Each row is followed by its class.
[-150  317 -112  372  238  -14 -372  424 -660  -83 -418  -78  544  281
  182 -120   64    0 -199  392  256 -265  178   48  393   62 -141   80
 -316 -465  622  370 -170 -171   72 -198 -205  109    5 -258  179  -28
 -528]
(192)
[  11  723 -367   26  -26  338  569  272 -462  -28 -672 -117  723  -41
  191 -510  693 -280  -82   54  182  -41   55   22 -195  453 -490   91
 -377  -36  249 -199 -291 -297  237 -349    2   19   16  -91   99 -188
  -51]
(192)
[-160  438 -201  417 -159  -98 -197  596 -257  -38 -323 -272  258  344
  166   34   18   34 -293  269  326 -311  208  231  306  315 -146 -102
 -690 -253  539  -68  -95 -103  224 -269 -352   98   77 -137  289  174
 -345]
(47)
[   2  344 -364  255    5  170 -192  443 -168  -58 -315 -261  346  309
  240 -216  214   47  -26  360  217 -255   -7   30  264  259  -63   53
 -554 -326  204 -499  168  283  196 -105 -170   73 -286  109  189  252
 -150]
(190)
[-119  574 -600 -139 -595  446  811  278 -110  103 -453 -285  427   68
  120 -394  700 -494 -247 -224  210  148 -189  178 -105  585 -405   91
 -374  153  202 -286  152 -293  317  -71  -16  114 -166   82  383   41
  -53]
(162)
[  33  449 -516   17  -51  160  590  415 -336  -20 -668 -139  633 -106
  258 -415  473 -349 -178  -36  314   44   51  474   95  551 -424  198
 -249 -250  224   65 -456 -310  162 -187   17  -93   18 -225  253 -163
 -118]
(177)
[-114  197 -355   11    8 -244 -124  648 -237  236 -396 -205  454  220
  106   20 -108  -40 -161  282  496 -297  332  241  276  374   65 -211
 -482 -601  455  212  -69 -181  133 -289 -418  100  160  -44  370   91
    9]
(190)
[ -62  749 -434   32 -180  196  612  350  -86   77 -632  -88  538  168
  132 -316  465 -321   13   90  232   80   -5  450  -87  538 -377 -124
 -396   43  220 -281 -360 -408  292 -112 -133   67   37  -72  342 -266
  111]
(37)
[ -74  469   30  198  -60   58 -271  275 -223  -28 -326 -448  278  424
  245 -173  218  -65 -261  520  157 -157   44 -324  300  -74  102 -372
 -671 -315  393 -387  444  106  -30 -200 -324   50   87   30  -88  300
 -114]
(162)
[-176  704 -320   70 -486  406  641   93  -89  -61 -533 -116  376 -238
  143 -301  659 -309    7    6  -13  215 -215  120 -102   43 -303  -92
 -483 -171  196 -157 -170  -31  172 -297   66  -68 -185 -123  137 -104
   18]
(72)
[-143  313 -236  352  171   49 -193  532  -59  -42 -326 -224  446  391
  -51 -110  -62  -45    3  236  276 -480  -93 -199  108  194 -128  -98
 -587 -418  366 -147  101   32  266 -165 -348   17  133 -198  281  230
 -430]
(104)
[-335  736 -256  435 -173  -38 -241  688  -27   46 -251 -279  591  796
   69  -93  -37 -109 -153  190  207 -486  -87 -110  -85  374 -177 -228
 -807 -151  284 -666  375  225  184 -246 -531  -78  170  -25  241  382
 -492]
(177)
[ -94  116 -203  664  -37  103 -106  343 -203 -358 -249    2  433  -15
  302  -25  297  125  -91  246  447 -286  105  172  332   64 -237  291
 -609 -369  448  194  -92  -56  187 -256 -534   93    3 -346  386  189
 -829]
(145)
[-172  244 -376  273 -118 -118  -65  665   75   69 -378 -197  606  401
  128   13 -137 -110 -316   82  607 -420  141  301   55  385  -73   -4
 -621 -332  186 -258  324   62  306 -288 -538  -46   39  -39  444  213
 -416]
(190)
[-106  303 -332  138  -11 -105   62  428 -207 -122 -259  -75  275  176
  125   91   15   38   91  268  377 -306  298  220  314  265   81  -81
 -558 -484  522 -133   71  -87   65 -410 -398  134  114 -120  431  311
 -353]
(2)
[-153  417 -287  170  -15 -104  -77  621 -370   44 -314 -244  553  382
  134   25  -27   37   71  377  409 -418  201  102  141  209  -40 -313
 -619 -591  423 -280  -18  -24   79 -270 -286   66  226 -181  230  234
 -259]
(221)
[ -33  483 -623  189 -204  229  675  358   94  136 -316  -49  548 -235
  165 -369  532 -218 -180 -283  312  105  258  440 -164  595 -370  288
 -280  165 -259  -33 -231 -248  386 -332   57  127 -181 -136  523 -126
 -124]
(192)
[ 139  517 -457   85  -51  481  650  395 -204   -7 -597 -342  444 -135
  156 -450  573 -231 -308   58  275  204  202  547  176  424 -373  -52
 -228  -83  350  -74 -491 -457  242 -103  232   79 -205  -95  381 -155
  140]
(58)
[ -57  346 -672  -21 -297  268  739  508 -198  186 -525  -90  496 -140
  273 -460  418 -203 -315 -180  458   46  384  498  110  560 -378   21
 -301  130  -12 -258 -197 -426  383  -83  119  183 -273   22  521 -379
  -17]
(145)
[-116  420 -594  -58 -266   82  645  373 -335  -21 -481  -36  499  -55
  389 -248  376 -196 -129 -143  439   69  206  698  121  606 -363  165
 -236 -283  161  109 -442 -424  370 -120   63   89  -62 -261  399 -232
  -94]
(37)
[-153  320 -104  342  198  -59 -284  453  -83 -135 -451 -235  502  300
  273  -45 -111   92 -106  267   55 -410  171  195  424    6 -155   -8
 -141 -539  664  328 -286 -112   36  -22 -219    5  154 -274   65  157
 -500]
(37)
[  59  529   39  394  158   94 -238  423 -415 -239 -349 -301  386  222
  159  -88  202   23 -132  472  299 -231  -25 -208  276  -36  -24  -79
 -662 -557  610 -178 -147 -184  -46 -134 -367  -41   30 -190  260  235
 -263]
(190)
[-161  476 -223   70  112   31  -20  752  140  -29 -466 -216  529  507
   10  -90  -28   -2  138  262  103 -494  195 -123  147   45 -232 -212
 -294 -334  361 -383 -245  -78   49  -93 -373   50   -8  -50  275  235
 -462]
(145)
[-176  329 -270  223 -368   48   66  639  115   96 -236 -359  385  366
  144  -30  110 -162 -218   90  396 -338  -46 -203   79  195  -92  -68
 -649 -186   99 -317  342   47  124 -353 -476   52   56  -31  252  469
 -620]
(162)
[ -97  342 -199  424  142 -197 -193  548 -352  -21 -394 -216  414  282
  197 -122    9  -62 -149  298  396 -340   97  139  152  218 -116  -12
 -638 -358  323   56 -108 -227  135 -171 -419  -51  199 -243  264  136
 -473]
(221)
[ -19  663  -46  211   93   21 -294  272 -265   -6 -379 -452  458  486
  155  116   70  -36  -84  337  205 -339  -66 -225  233  -30  -66 -258
 -324 -449  522  -15   85  -71 -148 -264 -254   66   67 -162  166  345
 -200]
(58)
[-118  672   -5  358   86  -62 -355  201 -620   -3 -310 -198  258  426
  -81  -84   77   18   95  507  206 -365  117  -62  195  151 -142 -145
 -555 -361  727  166 -101 -138   67 -259 -151   95  157 -312  155   64
 -327]
(145)
[  50  383  -92  202   -8 -123 -100  275  -51   70 -161 -210  692  295
  227  -48 -147  -13 -198  140  276 -433  279   24  -63  137 -121   26
 -200 -352  252  127  141 -188   34 -388 -289   28  189 -361  433  102
 -522]
(202)
[-174  617 -532   41  -26  265  548  561 -307   35 -715 -250  615   25
  496 -473  522 -275 -215  -20  289   47  173  331  156  369 -299  -38
 -193 -266  327 -154 -196 -232  404 -265    4   60 -142    4  150  -68
  -79]
(2)
[-275  478  -42  198   75   64 -189  439 -367 -246 -445 -227  371  423
  370  -55  127   98 -104  535   94 -341  -13 -313  266 -341  -17 -327
 -449 -658  569 -386  -25   44  -58 -133 -354   50  -77   26   92  252
 -366]
(221)
[ 150  447 -363  170  -10  380  520 -113 -636 -264 -531   85  533 -348
  294 -350  542 -124  -76   18  166   77  -26  361   86  359 -430  282
 -208 -154  215   71 -324 -260  193 -188  256   52 -222 -278  293 -400
 -184]
(202)
[ -35  681  -44  295 -169   96 -111  581  -82   74 -220 -456  365  488
  225  -38  220  -66 -295  208  477 -311  132  103  192  209 -114 -106
 -568  -94  397 -426  221  -78  157 -242 -335  126  -14  -31  350  266
 -379]
(177)
[ -99  357 -253  162 -337 -140 -165  667  -95  145 -213 -169  511  340
  208   90  -12 -169 -169  166  445 -380   54  380   59  358    9  -69
 -648 -270  368  -24  243   41  176 -392 -432  -47   19  -97  331  144
 -413]
(177)
[-172  669 -339   62 -496  603  365  121 -449  -10 -560 -104  527 -103
  106 -515  857 -419 -234  157  -23  214 -347  -76   83  168 -332  197
 -527 -306  276  105 -130   -1   72 -280  -51  -58   -4   35 -183   21
 -318]
(58)
[  88  547 -442    9 -184  316  654   89 -647 -140 -569  -19  583 -138
  -18 -308  451 -326 -127   36  265  -34 -159  145  -71  433 -560   73
 -433 -138  280 -107 -189 -229  188 -159  106   27    8 -267  413 -304
   84]
(47)
[-207  760  -25  390 -110   48 -270  557 -333 -164 -386 -293  348  491
  195 -176  286  -77  -84  559  151 -278  -64 -377  324  -20  -41 -133
 -869 -480  603 -567 -156  -13  -23  -50 -255 -109  115  -44  -61  311
 -468]
(104)
[-227  623 -249   63 -285  229 -114  591 -302   28 -280 -380  310  517
 -197 -183  274 -216  -32  364  205 -270 -207 -558  118  172  -61 -122
 -894 -465  410 -596  381  277  118 -134 -411  -11   33  169  212  511
 -238]
(202)
[-212   39 -389  136 -524  248  -81  440  -29 -178 -211   37  582  100
  -84  144  237 -239 -146  116   -5 -245 -375   50   68  134 -146   69
 -703 -342  529   38  475  486   -3 -211 -600  -59  -20   33  272  337
 -457]
(177)
[-124  727 -363  278 -131  262  571  316 -179  -59 -621 -103  256 -175
  397 -450  619 -297  -77  166  126  173 -203  335  -35  284 -279  -16
 -460 -142   60  -89 -439 -132  196 -392 -124  -15  -28  -86 -176  -12
    3]
(162)
[-151  647 -425   39 -363  214  844  366  354   94 -391  -66  382 -152
   76 -215  290 -282 -127 -300  195   -4   13  305 -153  302 -498 -189
 -386  129   -1  -71  -76 -256  371 -265 -148    4   14 -123  478 -103
  -79]
(37)
[ -50  384 -560  -43 -136  223  577  480  -71   60 -518 -166  527  -38
  231 -292  428 -245 -119  -48  140   25   70  489   40  495 -468   16
  -92  -79  317  115 -452 -368  286   38   16  127 -111 -103  352 -197
  151]
(162)
[  30  382 -480  -96   97  353  634  285   -5 -135 -765  -65  472 -191
   74 -329  240 -245 -126  -25 -144   80  -85  332  -43  184 -343 -237
   46 -146   66  -74 -711 -381  -11  -23  149   19 -195  -68   93 -272
  164]
(145)
[  -2  258   -9  546  201  185 -218  311 -391 -410 -208 -122  319   97
  417 -107  256  131 -128  523  330 -265  -19  -60  312 -133  -99   67
 -548 -615  724  -50 -197  -64   28 -183 -430   22 -100 -176  151  352
 -579]
(104)
[ -16  136 -253   49    4 -127  -57  558   32  -33 -299 -223  597  319
  227  180  -50   32 -136  119  296 -465  169  296  141  144 -197  -47
 -206 -365  340  185  -30  -83   39 -315 -366   55   55 -217  401   65
 -317]
(177)
[ -35  569 -176   80  -94 -133 -166  459 -450   36 -576 -355  547  598
  223 -244   83 -165 -126  458  285 -495   -7 -226   72  182 -356   14
 -531 -375  287 -212  -62   36   84 -268 -268  -92  113 -197  157   97
 -336]
(192)
[-111  320 -426  262  118   46  -35  709 -183 -104 -521 -490  386  337
  149  -87    1  -29 -167  271  454 -363   75  115  303  181  -16 -161
 -632 -580  417 -261    2  -54  169 -200 -383   -7  104  -45  222  344
  -27]
(2)
[-118  632 -546 -126   -4  453  528  172  -46   50 -675 -179  490   16
  -97 -353  419 -269   -8  -35 -168   27  -83  209  -76  367 -440  -13
   93 -184  353   94 -441 -153  138  -84  187  134 -125  -32  195  -87
  285]
(58)
[  37  462 -582    0   -5  446  763  270 -125   87 -698 -131  541 -304
  176 -386  447  -72 -146 -163  208  152  346  503   59  318 -426   28
  -68 -146   -6  -47 -499 -344  323 -278  115  195 -398 -105  606 -377
  141]
(221)
[ -21  495 -448  238  363  384  511  385 -113  -62 -681 -163  489 -372
  168 -487  621 -140 -206   37  -36  116  109  239  -16  114 -378   78
  -51 -199  179  277 -688 -340  204 -197   27  133 -138  -20  186 -119
   71]
(221)
[  51  506 -469   28 -196  298  521  312 -128  -30 -530  -49  415 -180
  131 -263  321 -185   -4   22 -213  228  -22  446 -128  345 -340 -265
 -251   92  -57 -171 -550  -82  157    9  285   45 -335 -191  203 -393
  513]
(37)
[ 133   -3 -381   67  104  328  448  -40 -494 -327 -691  139  535 -602
  439 -236  494  -87 -184  138  -47  313  100  690  379  142 -183   87
   94 -378  463  514 -604 -313   37  -54  281  149 -293 -312  244 -518
   58]
(162)
[-142  371 -440  116   50   33  116  762   38  130 -436 -407  350  349
 -174 -166 -112  -25  -61   40  420 -459  283   54  167  518 -269 -114
 -532 -374  335 -371  -25   10  329 -228 -239  125  167 -119  417  370
 -237]
(72)
[ -25  386 -644 -285 -158   53  879  649   90   40 -676 -179  582  -52
  444 -148  344 -157  -91 -197  372 -109  301  765  -87  532 -325 -148
 -145 -168  145 -162 -449 -455  363 -426  -50   53 -127  -60  508 -244
  164]
(192)
[-103  545 -200  101 -195   30 -151  557 -335  164 -304 -231  464  435
  111  -54  170  -81  -82  246  350 -353   46 -188   57  209 -295 -321
 -749 -120  229 -176  306   44  348 -434 -319  132  -45  -78  457   64
 -425]
(58)
[ -92  730 -517  -57 -186  345  535  404 -409  107 -684 -307  536  122
   75 -451  620 -393 -136   38  210   22  -22  264    8  451 -306  188
 -342 -325  306  -59 -337 -203  201 -215    7   32    2  -75  102   -6
   88]
(104)
[-210  635 -482  -29 -376  144  544  569  291  133 -472  -75  438   80
   -1 -183  191 -298  -43 -174 -154  -32 -118  412 -245  441 -416 -243
 -318   80   88  -54 -442 -256  304 -146  -33  -61  -25 -127  303 -255
  131]
(192)
[-140  387 -486  -32 -139  316  610  219 -320  -96 -530 -122  486 -195
  310 -324  648 -173 -179 -141  132  163   67  495  151  435 -400  114
 -127 -217  468  258 -420 -469  313 -145  197   87  -22 -146  204 -241
 -104]
(192)
[-233  516  -92  417   94  249 -215  757  -17 -102 -478 -225  483  375
  162  -70   73   69 -175  242  172 -317   56 -126  272  -94 -221 -228
 -550 -306  411 -295  -61   25  299 -272 -492   63 -149    7  248  113
 -547]
(2)
[ -52  637 -648  -75   22  220  555  464 -519  104 -758 -163  657  110
  -69 -388  453 -331 -181  -44  247  -19  104  211  -46  637 -449  162
 -304 -187  212  -51 -384 -342  264 -252  -44  107  -47  -54  431 -221
  206]
(47)
[ -67  635 -542 -211 -173  502  643  287 -307    1 -696 -189  473   -3
   88 -413  533 -308 -169   20  -24  101 -111  247   41  346 -275  -82
 -186 -301  401 -146 -195 -206  168 -302   60  132 -177  111  170  -49
  135]
(190)
[ -14  478 -367  182  -87  245  365   68 -457  -27 -689  -46  509 -176
  159 -265  472 -370  -65   90  144  222 -247  393    6  297   -5  -64
 -422  -97  267  119 -125 -424   39 -225 -104   68   58 -161   70 -259
   72]
(190)
[-125  429 -222  443 -232    3 -156  478 -331  -83 -141 -283  191  247
   54  -70  101  -71 -162  301  306 -241  107  -55  257  163 -137   34
 -768 -284  265   -1   16   65   38 -237 -408   41   34 -183   40  464
 -301]
(47)
[  82  362 -501  207   62  226  361  107 -170 -124 -340  -29  512 -238
   66   -3  497 -156  -22 -119    1  164   19  765  -35  400 -293  345
  -13  -75  263  577 -334 -209  116 -218   41  104 -178 -264  298 -184
  190]
(202)
[ -89  402 -607    3 -634  279  551  177 -195    8 -357   21  348 -250
  362 -217  633 -248  -95  -84  -25  181 -109  574  -40  530 -349   57
 -358   78   63  119 -245  -43  258 -218  223   76 -234  -86  128 -209
   29]
(58)
[-304   66 -470   63 -172 -123   80  899  140   24 -338 -249  409  300
  130  106  -62  -19 -124  -10  293 -533  240  355  168  286 -199   32
 -275 -355  446   56 -113   42  165  -42 -434   74  -19   26  351  392
 -324]
(72)
[ -73  478 -198  163  104  223 -116  436 -317 -205 -435 -228  385  189
   28  -71  141   40   26  288   49 -408 -184 -345  224   66 -145 -117
 -488 -608  706 -196   -8   96   98 -224 -180   46  -68  -50  280  284
 -294]
(190)
[-106  641 -586 -183 -145  307  588  355 -331   57 -667  -81  842   79
  110 -381  511 -331  -60  -81   20  -36  -53   68 -136  471 -501 -124
 -243 -145  174 -138 -184 -202  309 -268   88   84  -34  -82  338 -252
  -13]
(192)
[ -67  456 -544   -2 -195  243  467  257 -169  -84 -486  -76  604  -56
  311 -171  634 -220 -198 -279  263  122  -63  631  -23  581 -218  341
 -339 -181  158  141 -131 -413  341 -299 -160   27  -42 -129  315 -256
  -16]
(192)
[ -90  266 -287  279   18  -16 -147  577 -289 -174 -295 -214  396  229
  185  -95   95   50   44  272  361 -434   74   66  215   78 -340  131
 -515 -506  486  123 -303 -145  174  -31 -325  -29  -20 -281  325  171
 -443]
(145)
[ -24  670 -411   89 -117  462  574  171 -605   26 -593   49  459 -218
   54 -530  713 -394 -111  122  162  203 -101  235 -170  416 -376  226
 -262  -31  123   71 -411 -171  174 -227   26  120 -274    8   45 -167
   89]
(190)
[-158  468 -296   40 -248  171  -49  729 -127  145 -377 -206  426  389
   61  -93  209  -67 -159  117  275 -293   63  106  106  377 -231  -65
 -639 -185  310 -241    0  -32  268 -227 -386   35 -111  110  319   66
 -277]
(58)
[-149  304 -188  297  -67 -261  -51  654 -214 -198 -229  -37  264  207
  335  134  -16  101   40  284  175 -300  147  299  248  176 -192 -164
 -599 -361  536  160 -445 -361   82 -219 -410   53  166 -382  367   62
 -477]
(162)
[ 109  568 -510   39 -140  297  646  383   36   83 -552 -166  394  -48
   51 -325  263 -210 -175  -87  154   28  148  529   42  551 -433 -119
 -137  148  -52 -298 -492 -302  203   18  257   92 -227 -120  287 -342
  287]
(145)
[-138  769 -392   53 -322  463  578  410  -93  100 -534 -319  415  106
    0 -266  572 -347 -100   79  229   -3 -366  -27 -174  324 -358  -73
 -401 -246  245 -160 -267 -158  210 -287 -159   59  -60   11  127   67
  175]
(162)
[-254  711 -614   83 -351  418  470  297 -286  142 -483  -89  481  -80
   88 -511  565 -333 -145 -169   31  137  -19   51   36  418 -266   62
 -549    9   93 -236  167  -64  396 -288  115   50 -169  105  206  -98
 -220]
(2)
[ -33  438 -596  -32   -3  264  529  380 -257   -2 -746  -40  642 -201
  227 -365  398 -275  -51  -55  188  100  153  574   82  465 -348   79
 -132 -257  227  209 -635 -416  202 -289  -30  110 -117 -172  193 -230
  -45]
(177)
[ -67  641 -432    6 -209  220  498  374  161  -60 -526 -176  477   94
  247  -53  485 -240  -55 -193   20   72 -132  505   99  379 -360   96
  -94 -122  221   89 -439 -373  259 -145 -121   26 -204  -98  332 -137
  -31]
(47)
[  93  397 -399 -102   26   32  163  606 -111  -98 -352 -188  478  128
   63  -31    4   38   46  217  334 -418  267   66  209  231  -91  -71
 -475 -587  230 -301 -223  -99   55 -305 -165  156   92 -131  427  263
 -246]
(37)
[ -33  352 -573  -21 -533  320  889  160  204   73 -478  -58  306 -206
  112 -227  354 -350 -192 -119  378   89 -169  504  -91  519 -214 -146
 -420   25  164 -401   31 -281  173 -192  -98   15  -11   42  387 -151
  116]
(145)
[   0  518 -558 -131  109  147  772  551 -280   -2 -601   62  593 -150
  221 -232  323 -190   80  -43  293   60  226  630 -156  513 -271 -241
 -265 -354  195  -14 -697 -524  326 -414  -97  124  -76 -261  513 -313
  212]
(104)
[-234  308 -194  478 -390 -111  -91  607  129   63 -212 -324  272  230
  303   -4   -4 -106 -346  207  505 -256  113  196  207  132  142  -40
 -767 -259  193 -323  272   87   54 -300 -511  -46  268  -58   98  458
 -570]
(2)
[-165  229 -474   93 -434 -106  -61  502 -151  108  -70 -229  481  275
   71  105  -46 -104 -149   19  416 -459   58   84   83  439   76   41
 -629 -460  342 -106  425   59   74 -334 -291   95  195  -89  346  473
 -484]
(72)
[-156  485 -520  386  -89  327  393  388  -41   94 -468   15  467 -128
  154 -329  419 -204 -183 -212  361  191  111  653  -40  649 -163  212
 -370   96 -152  -96 -164 -147  457 -224 -136  131 -298  -34  195 -150
  -61]
(190)
[-254  425 -703  173   -8  239  509  516 -356  112 -664  126  685 -325
   82 -581  380 -320 -196  -77  147  237  234  786  -54  590 -296  -25
 -493 -220  202  342 -504 -363  380 -246  -49  -31  159 -165  154 -326
   31]
(58)
[-187  668 -503 -178 -728  282  645  223 -259  285 -312  -96  296  -68
   10 -486  560 -393  -89   15   63   62  -42   64 -252  538 -306  143
 -440 -101    0 -286  -92   76  191 -221  209   59   10  -11  111   10
  -39]
(221)
[-112  291 -610    9 -146  337  582  158 -450   30 -540 -167  477 -262
  403 -421  601 -157 -258  -97  294  273  233  355  299  320 -257   50
 -184 -209  153  148 -232 -397  188 -123  214  148 -230  -51  308 -174
  -50]
(58)
[ -49  374 -215  138 -338   37  -66  366 -274  -11 -276 -263  347  279
   16  -67  199 -148 -104  344  328 -217   -5  -24  245  187  -47   58
 -619 -529  426   23  -14  -63  -33 -243 -298  -18  142 -233  195  225
 -351]
(145)
[ -49  353 -534 -319  -13  339  785  452 -112  -25 -804 -139  477 -212
  274 -390  364 -207 -142 -107   84   57  145  422  164  231 -400  -65
   16 -344  235  131 -592 -493  229 -229   65  115 -150  -94  221 -319
   81]
(162)
[-158  568 -255  177 -188  151  -39  601 -119   20 -280 -259  346  370
   16  -22  234  -46  -45  194  392 -351   27 -214  152  132 -127    2
 -761 -353  332 -430   62    6  195 -251 -395   58 -149   63  413  307
 -422]
(104)
[-150  578  -91  280  -74   84  -43  561   88   70 -228 -420  346  380
    7 -221   94 -129 -176  333  278 -374   -3 -519   31  -16 -112 -139
 -544 -327  279 -349   28  -41   -5 -254 -315  -31  132    4  124  524
 -454]
(192)
[  24  364 -475  250  322  455  408   23 -211 -183 -389  -93  470 -252
  254 -326  449   51   64 -108  174   53  132  392  220  286 -118  269
  -19 -363  239  -60 -269 -239  167  -99  196  219 -179 -202  261   -7
 -115]
(104)
[  91  552 -610   37  -99  144  444  197 -604   13 -482 -247  293  -52
  349 -311  412  -59  126   80  160   55   94  535   93  622 -395  119
 -155 -135  166  -97 -609 -226  165  -21  508  113 -277 -254   82 -218
  429]
(190)
[ -62  379 -367  167    9  -53   27  643  -86  110 -501 -171  622  328
  129 -204  -29  -89 -203  270  430 -421  380  146  169  296 -228  -15
 -483 -281  251 -103   22  -19  241 -341 -352   67   28  -53  339   96
 -347]
(37)
